Below is a small trained network, with its code and all its weights. Each question gives an input and a class and asks what happens when units are switched off, that is, made to give their printed mean instead of their output.

import numpy as np


def w(rows, s, z=0):
    codes = np.array(rows[::2]) - 128.0
    scale = np.full(codes.shape[1], s)
    scale[-1] = z or s
    return codes * scale


def norm(h):
    return h / np.sqrt((h * h).mean(-1, keepdims=True) + 1e-5)


def f(y):
    return y / 2 * (1 + np.tanh(0.7978845608 * (y + 0.044715 * y**3)))


def log_softmax(a):
    a = a - a.max(-1, keepdims=True)
    return a - np.log(np.exp(a).sum(-1, keepdims=True))


def net(x, mask):
    res = np.array(x, float).reshape(1, 7) / 4 @ E
    u = 0
    for l in range(4):
        y = f(norm(res) @ A[l][:, :-1].T + A[l][:, -1])
        res = res + np.where(mask[u : u + 5], y, B[l][:, -1]) @ B[l][:, :-1]
        u += 5
    return log_softmax(norm(res)[-1] @ U[:, :-1].T + U[:, -1])


A, B = {}, {}
E = w([
[125,131,132,127,138,125,127,125,137,125,131,123],'x0',
[154,194,159,77,138,105,139,93,5,146,81,64],'x1',
[122,117,115,118,116,122,123,116,129,120,124,124],'x2',
[126,121,144,113,120,109,122,133,131,127,136,132],'x3',
[109,149,99,32,206,187,84,139,116,191,124,161],'x4',
[120,138,121,132,150,119,128,124,140,122,131,119],'x5',
[86,97,111,175,77,121,47,146,124,253,171,63],'x6',
],0.021)
A[0] = w([
[122,153,118,51,163,176,112,133,156,118,102,209,128],'0.n1',
[171,128,168,148,142,155,197,102,158,51,104,141,126],'0.n2',
[123,142,168,144,143,97,125,98,11,195,97,2,2],'0.n3',
[170,209,174,58,140,81,187,82,35,124,27,56,48],'0.n4',
[134,152,97,170,94,145,102,158,109,140,187,188,92],'0.n5',
],0.0095)
B[0] = w([
[156,169,120,134,55,116,162,81,150,145,187,202,227],'0.n1',
[79,96,130,120,96,81,106,177,104,137,22,127,214],'0.n2',
[225,206,83,95,5,117,181,141,253,98,81,117,207],'0.n3',
[74,113,195,151,189,183,80,122,21,73,240,149,255],'0.n4',
[154,100,91,163,164,132,138,121,52,120,123,146,145],'0.n5',
],0.012,0.01)
A[1] = w([
[159,123,118,128,109,131,108,167,166,149,95,93,27],'1.n1',
[170,186,97,11,151,182,114,145,159,182,119,138,1],'1.n2',
[147,191,146,16,145,140,116,121,63,135,63,51,135],'1.n3',
[109,115,108,157,93,123,79,140,172,234,151,84,54],'1.n4',
[114,124,141,126,125,135,146,102,104,161,114,69,70],'1.n5',
],0.012,0.007)
B[1] = w([
[205,141,120,143,97,178,84,206,160,98,105,189,141],'1.n1',
[69,13,200,160,141,153,126,203,175,109,43,97,220],'1.n2',
[9,74,145,187,153,136,72,146,184,226,91,87,252],'1.n3',
[80,117,159,139,166,161,102,97,38,91,161,128,254],'1.n4',
[160,129,124,119,119,128,86,105,181,96,111,100,128],'1.n5',
],0.013,0.0081)
A[2] = w([
[100,126,105,10,201,202,103,138,119,154,135,207,133],'2.n1',
[176,152,85,65,150,135,148,75,153,130,138,180,1],'2.n2',
[195,191,121,117,104,55,139,109,110,169,117,33,48],'2.n3',
[200,122,100,61,157,124,184,147,203,136,101,195,23],'2.n4',
[92,111,170,163,170,128,171,124,97,113,158,79,62],'2.n5',
],0.013,0.0052)
B[2] = w([
[174,232,75,55,116,161,121,91,109,156,178,140,252],'2.n1',
[140,188,125,159,92,91,121,138,115,112,175,67,145],'2.n2',
[213,191,82,22,73,163,140,120,102,88,171,154,151],'2.n3',
[148,139,152,118,33,117,87,154,193,126,86,62,183],'2.n4',
[249,79,62,144,161,131,118,113,148,129,135,128,187],'2.n5',
],0.014,0.012)
A[3] = w([
[118,90,120,118,148,79,237,145,168,108,53,181,3],'3.n1',
[121,92,134,155,91,38,169,157,163,68,68,162,105],'3.n2',
[132,129,140,185,109,95,137,127,93,114,167,51,99],'3.n3',
[127,121,156,91,158,129,155,124,49,26,113,129,1],'3.n4',
[185,76,136,213,148,95,139,104,81,8,175,129,49],'3.n5',
],0.013,0.0051)
B[3] = w([
[189,231,125,70,224,215,92,39,147,128,220,190,175],'3.n1',
[113,142,61,93,179,175,124,89,1,180,181,168,219],'3.n2',
[95,164,93,109,98,83,206,84,182,132,74,123,183],'3.n3',
[116,26,177,183,102,68,123,156,148,175,93,92,179],'3.n4',
[109,60,158,163,162,95,105,230,181,161,53,65,247],'3.n5',
],0.013,0.011)
U = w([
[136,146,105,93,248,147,114,72,25,120,234,189,57],'0',
[75,50,182,194,151,91,103,160,129,136,36,63,251],'1',
[194,198,114,111,11,99,138,123,175,76,121,119,110],'2',
],0.017,0.0015)

Each question gives the input, the list of numbers given to net, and the class t.
The units are the neurons (one row each of A and B). Each row of codes is followed by its name. A weight is (code - 128) times the scale printed after its matrix; where a second scale follows, it is the last column's (A, B and U).
mask holds one flag per neuron, layer by layer. A switched-off neuron (its flag False) gives its mean, the last column of its row in B, instead of its output. The means were averaged over made-up inputs and are rounded, as every weight is.
A unit's drop is (log p(t) with every unit on - log p(t) with that unit switched off) / (log p(t) with every unit on - log p(t) with every unit switched off).
The circuit of an input: a set's keep is (log p(t) with only the set's units on - log p(t) with every unit switched off) / (log p(t) with every unit on - log p(t) with every unit switched off). Starting from the 12 units with the biggest drops (on a tie, the unit counted first), units are removed one at a time, each time the one whose removal leaves the highest keep (on an exact tie, the one counted first), for as long as the keep stays at least 0.8.
units of the circuit, in order: the units of the circuit, biggest drop first
most important unit: the unit with the biggest drop
top k neurons: the k neurons with the biggest drops, biggest first
drop when u is switched off: that unit's drop, to one decimal
input [-8,8,4,-6,-8,-6,3], class 2: most important unit : 0.n3
input [8,1,7,2,-1,-6,-6], class 1: top 2 neurons : (0.n4; 3.n4)
input [8,0,8,-8,-6,-8,-8], class 0: top 3 neurons : (3.n2; 3.n1; 0.n2)
input [1,0,5,2,-4,-5,-5], class 0: top 2 neurons : (3.n2; 0.n2)
input [4,8,-2,-5,6,-7,2], class 1: top 2 neurons : (1.n3; 0.n3)
input [4,-4,5,8,1,-1,-4], class 2: top 2 neurons : (2.n4; 1.n2)
input [-4,0,5,-3,-6,7,-3], class 0: top 3 neurons : (3.n2; 0.n4; 3.n1)
input [-7,-7,2,-2,-8,-4,-4], class 0: top 2 neurons : (3.n2; 3.n1)
input [-7,6,-3,7,0,8,7], class 2: top 3 neurons : (0.n3; 2.n3; 3.n5)
input [6,-4,-6,1,-6,-1,-2], class 0: top 2 neurons : (0.n4; 3.n2)
input [-1,-3,0,-6,1,1,-1], class 2: top 2 neurons : (0.n4; 1.n2)
input [3,2,-6,5,8,1,3], class 1: top 2 neurons : (1.n2; 0.n4)
input [-7,2,8,2,-2,7,-8], class 1: drop when 3.n4 is switched off : 0.2
input [6,6,-1,6,-5,-3,2], class 2: units of the circuit, in order : (0.n3)
input [-4,-6,-4,2,-6,5,-2], class 0: drop when 3.n2 is switched off : 0.2
input [-4,-2,5,-7,-7,-3,-7], class 0: drop when 3.n2 is switched off : 0.6
